Look-ups in named tables: a row name and a column name give one cell, copied from the table.

Kaba.csv
,Giresag,Tuk,Mobato,Vokidov,Gimi
Tativid,752,768,615,310,636
Mel,712,800,764,227,569
Tuz,371,268,368,829,508
Rar,295,371,281,764,644
Ratil,329,235,206,797,624
Tuzefe,705,769,294,290,561
Befubop,297,348,775,365,605
Tup,687,410,825,259,336
Gapef,827,775,483,256,654
Sutak,273,246,264,739,492
Pezofi,330,229,763,503,531
Dif,653,385,744,318,174
Nimuso,696,750,322,292,583
Mori,547,369,760,202,332

Mel, Mobato -> 764
Rar, Mobato -> 281
Rar, Tuk -> 371
Gapef, Tuk -> 775
Dif, Tuk -> 385
Tativid, Giresag -> 752
Tuz, Vokidov -> 829
Mori, Gimi -> 332
Befubop, Tuk -> 348
Sutak, Vokidov -> 739
Dif, Giresag -> 653
Pezofi, Mobato -> 763
Tup, Giresag -> 687
Dif, Mobato -> 744
Sutak, Giresag -> 273
Mel, Giresag -> 712
Befubop, Gimi -> 605
Which row has the largest Gimi? Gapef

Vadol =
cols = Veturig, Tene, Tafer, Vig, Fif, Vilup
Dok: [-4808, 49483, -76216, 8141, 60679, -28905]
Vuken: [6390, 40973, -41947, -56680, -42792, -12947]
Paz: [-14162, 73941, -88045, -4465, 38540, -13435]
Rigaku: [9106, 43118, -44272, -53646, -42819, -10849]
Vikuluv: [-3935, 45275, -73331, 7952, 62412, -30740]
Dem: [7865, 42516, -43248, -55587, -43439, -12053]
Bub: [-17427, 50000, -53450, -49310, -15490, -19448]
Fir: [-4927, 51024, -77606, 8229, 60473, -27837]
Fesezav: [-5383, 53062, -78438, 8880, 59649, -26879]

Tene of Paz: 73941
Fif of Fesezav: 59649
Tene of Fir: 51024
Tafer of Dem: -43248
Vig of Bub: -49310
Vig of Vuken: -56680
Veturig of Dem: 7865
Veturig of Vikuluv: -3935
Tene of Vuken: 40973
Fif of Rigaku: -42819
Veturig of Paz: -14162
Which row has the largest Vig? Fesezav

Gif:
	Bap	Livove	Besat	Fip	Difa
Rabas	611	4100	7771	7305	7670
Zelam	574	5152	8142	5884	8070
Fos	1038	6692	5568	815	7456
Gop	8636	2245	878	2414	1106
Zur	1300	3675	7975	7847	8213
Sez	7949	2848	769	2826	1913
Lene	1505	7144	7666	829	8242
Velosez	1387	4572	8875	6090	7772
Ruv	2543	559	7784	8476	3832

Sez, Difa => 1913
Lene, Bap => 1505
Zur, Fip => 7847
Sez, Besat => 769
Gop, Difa => 1106
Zur, Besat => 7975
Zelam, Livove => 5152
Lene, Livove => 7144
Ruv, Difa => 3832
Ruv, Bap => 2543
Velosez, Livove => 4572
Sez, Bap => 7949
Rabas, Livove => 4100
Which row has the largest Livove? Lene

Busupo.tsv
	Let	Butap	Ruk	Momonud	Fipedaz	Lekag	Paravul	Lumi	Gosi	Renipa
Zaludi	0.239	0.527	0.503	0.454	0.436	0.159	0.736	0.453	0.553	0.535
Nuv	0.574	0.381	0.349	0.404	0.434	0.666	0.171	0.408	0.336	0.336
Ner	0.606	0.581	0.629	0.392	0.228	0.436	0.256	0.306	0.520	0.584
Dorur	0.464	0.249	0.166	0.460	0.609	0.714	0.343	0.545	0.273	0.232
Davut	0.523	0.669	0.756	0.425	0.235	0.260	0.450	0.312	0.613	0.680
Levape	0.458	0.678	0.780	0.442	0.272	0.178	0.555	0.342	0.643	0.694

What is the Paravul of Nuv in Busupo?
0.171
What is the Lekag of Ner in Busupo?
0.436
What is the Lumi of Ner in Busupo?
0.306
What is the Renipa of Zaludi in Busupo?
0.535
What is the Fipedaz of Dorur in Busupo?
0.609
What is the Renipa of Nuv in Busupo?
0.336
What is the Ruk of Zaludi in Busupo?
0.503
What is the Lekag of Davut in Busupo?
0.260
What is the Gosi of Zaludi in Busupo?
0.553
What is the Gosi of Dorur in Busupo?
0.273
What is the Lekag of Nuv in Busupo?
0.666
What is the Momonud of Dorur in Busupo?
0.460
What is the Fipedaz of Nuv in Busupo?
0.434
What is the Gosi of Davut in Busupo?
0.613
What is the Ruk of Nuv in Busupo?
0.349
What is the Butap of Dorur in Busupo?
0.249
What is the Ruk of Davut in Busupo?
0.756
What is the Butap of Nuv in Busupo?
0.381
What is the Renipa of Levape in Busupo?
0.694

Vizaf:
	Sel	Sezeg	Ranibo	Dil	Les	Rinub
Bona	298	257	180	643	290	667
Bufat	392	433	836	495	402	520
Refiri	742	710	359	186	750	97
Gezuf	177	197	585	709	208	765
Dap	331	311	324	578	339	602

Sel of Gezuf is 177
Ranibo of Bufat is 836
Dil of Refiri is 186
Les of Bona is 290
Les of Refiri is 750
Sel of Refiri is 742
Les of Bufat is 402
Dil of Dap is 578
Dil of Bufat is 495
Les of Dap is 339
Ranibo of Gezuf is 585
Les of Gezuf is 208
Rinub of Bona is 667
Sezeg of Gezuf is 197
Ranibo of Bona is 180
Rinub of Gezuf is 765
Dil of Bona is 643
Row with the largest Ranibo: Bufat

Lizof =
,Dimi,Rigi,Zib,Sef,Vura,Gakipul,Fikan,Nuza,Malifi
Foteb,55.6,70.3,37.7,15.3,83.1,51.3,67.2,67.2,52.0
Naruz,53.4,62.0,58.0,42.4,83.1,54.9,91.6,41.4,34.7
Vavufin,49.2,42.1,60.9,47.8,83.1,63.6,58.5,57.5,37.1
Biveda,81.9,35.2,83.7,64.0,83.1,55.4,44.2,20.5,42.1
Nolun,55.3,43.9,59.2,33.3,83.1,83.4,49.8,35.8,33.5
Foto,68.8,28.6,55.2,59.7,83.1,52.2,70.3,51.4,33.9
Fimidil,44.9,63.9,50.5,34.9,83.1,52.1,53.0,63.7,48.7
Buz,55.3,57.8,64.2,7.8,83.1,60.8,55.7,40.4,55.0
Lasel,37.0,46.8,50.3,61.5,83.1,45.7,41.8,74.3,46.0
Vik,36.1,45.6,49.1,51.6,83.1,42.2,48.4,53.2,57.9
Sal,61.7,53.0,53.6,17.2,83.1,79.0,69.8,49.3,58.0
Nedat,58.7,51.6,73.4,53.4,83.1,52.2,68.2,47.5,50.4
Kup,50.0,42.3,52.2,51.3,83.1,72.0,61.2,44.9,35.2

What is the Rigi of Naruz in Lizof? 62.0
What is the Sef of Naruz in Lizof? 42.4
What is the Vura of Naruz in Lizof? 83.1
What is the Fikan of Sal in Lizof? 69.8
What is the Rigi of Foteb in Lizof? 70.3
What is the Zib of Vavufin in Lizof? 60.9
What is the Dimi of Foto in Lizof? 68.8
What is the Malifi of Foteb in Lizof? 52.0
What is the Nuza of Foto in Lizof? 51.4
What is the Vura of Vavufin in Lizof? 83.1
What is the Gakipul of Foteb in Lizof? 51.3
What is the Gakipul of Vik in Lizof? 42.2
What is the Fikan of Lasel in Lizof? 41.8
What is the Fikan of Naruz in Lizof? 91.6
What is the Vura of Buz in Lizof? 83.1
What is the Nuza of Naruz in Lizof? 41.4
Row with the largest Sef: Biveda

